Here is a tiny trained network, its code and every weight. The questions are about switching its units off for an input and a class, where a switched-off unit gives its printed mean instead of its output.

import numpy as np


def w(rows, s, z=0):
    codes = np.array(rows[::2]) - 128.0
    scale = np.full(codes.shape[1], s)
    scale[-1] = z or s
    return codes * scale


def f(y):
    return np.maximum(y, 0)


def log_softmax(a):
    a = a - a.max(-1, keepdims=True)
    return a - np.log(np.exp(a).sum(-1, keepdims=True))


def net(x, mask):
    res = np.array(x, float).reshape(1, 8) / 4 @ E
    y = f(res @ A[0][:, :-1].T + A[0][:, -1])
    res = res + np.where(mask, y, B[0][:, -1]) @ B[0][:, :-1]
    return log_softmax(res[-1] @ U[:, :-1].T + U[:, -1])


A, B = {}, {}
E = w([
[123,134,138,151,124],'x0',
[124,133,132,143,122],'x1',
[248,69,188,101,46],'x2',
[113,231,192,32,94],'x3',
[132,123,129,118,137],'x4',
[130,126,123,118,129],'x5',
[129,126,132,128,134],'x6',
[26,33,194,106,93],'x7',
],0.013)
A[0] = w([
[134,83,86,167,127,224],'N0',
[63,57,90,130,161,223],'N1',
[124,64,148,92,65,57],'N2',
[132,89,166,100,113,111],'N3',
[170,80,180,130,63,87],'N4',
[179,169,109,142,152,213],'N5',
[172,94,117,167,139,203],'N6',
[166,244,151,96,63,174],'N7',
[103,191,54,139,160,189],'N8',
[129,132,7,140,198,254],'N9',
[113,193,186,88,117,170],'N10',
[47,123,160,119,165,150],'N11',
[192,151,149,139,128,159],'N12',
[179,119,107,114,69,113],'N13',
[151,213,79,151,213,183],'N14',
[238,131,132,128,144,156],'N15',
[164,101,63,187,153,216],'N16',
[134,72,187,108,123,84],'N17',
[115,38,184,146,74,160],'N18',
],0.015,0.0074)
B[0] = w([
[151,118,67,240,171,207],'N0',
[89,103,101,204,133,217],'N1',
[143,157,141,125,173,201],'N2',
[123,163,174,139,128,183],'N3',
[233,195,151,130,149,225],'N4',
[228,116,122,89,97,208],'N5',
[168,122,113,160,102,205],'N6',
[143,142,165,70,100,252],'N7',
[138,163,169,146,204,214],'N8',
[140,114,115,180,183,245],'N9',
[93,252,200,9,121,222],'N10',
[45,131,122,130,87,198],'N11',
[180,64,77,40,36,194],'N12',
[123,119,137,128,104,194],'N13',
[175,170,225,134,169,236],'N14',
[141,114,83,126,60,232],'N15',
[158,116,114,178,133,234],'N16',
[146,200,136,196,144,191],'N17',
[134,114,139,157,206,240],'N18',
],0.012,0.019)
U = w([
[159,119,138,163,175,230],'0',
[129,155,189,96,170,138],'1',
[172,75,74,144,91,47],'2',
[135,126,139,80,67,1],'3',
[50,76,97,165,157,116],'4',
[5,156,147,97,131,140],'5',
],0.016,0.0028)

Each question gives the input, the list of numbers given to net, and the class t.
The units are the neurons (one row each of A and B). Each row of codes is followed by its name. A weight is (code - 128) times the scale printed after its matrix; where a second scale follows, it is the last column's (A, B and U).
mask holds one flag per neuron, in row order. A switched-off neuron (its flag False) gives its mean, the last column of its row in B, instead of its output. The means were averaged over made-up inputs and are rounded, as every weight is.
A unit's drop is (log p(t) with every unit on - log p(t) with that unit switched off) / (log p(t) with every unit on - log p(t) with every unit switched off).
The circuit of an input: a set's keep is (log p(t) with only the set's units on - log p(t) with every unit switched off) / (log p(t) with every unit on - log p(t) with every unit switched off). Starting from the 12 units with the biggest drops (on a tie, the unit counted first), units are removed one at a time, each time the one whose removal leaves the highest keep (on an exact tie, the one counted first), for as long as the keep stays at least 0.8.
units of the circuit, in order: the units of the circuit, biggest drop first
unit that matters most: the unit with the biggest drop
top k neurons: the k neurons with the biggest drops, biggest first
drop of u: that unit's drop, to one decimal
input [2,-4,-2,8,-7,4,0,1], class 5: unit that matters most : N4
input [-1,-2,1,8,-4,4,3,0], class 3: units of the circuit, in order : (N14 N18)
input [-5,6,-8,-4,2,-3,-4,1], class 4: units of the circuit, in order : (N1 N4)
input [-2,-6,-3,1,5,-3,-3,-3], class 1: top 2 neurons : (N0 N14)
input [-8,3,6,-8,6,-1,7,0], class 2: top 2 neurons : (N15 N14)
input [-6,6,1,2,-4,-4,0,0], class 3: top 3 neurons : (N14 N8 N18)
input [3,2,-5,1,-6,3,5,-3], class 1: top 2 neurons : (N14 N0)
input [-2,-6,0,2,6,7,7,-5], class 1: top 2 neurons : (N14 N8)
input [-3,-8,-4,0,2,-4,4,1], class 4: drop of N10 : 0.2
input [3,-8,5,-6,7,6,-6,0], class 2: drop of N15 : 0.2
input [1,1,-7,-4,-8,1,4,1], class 4: drop of N4 : 0.2
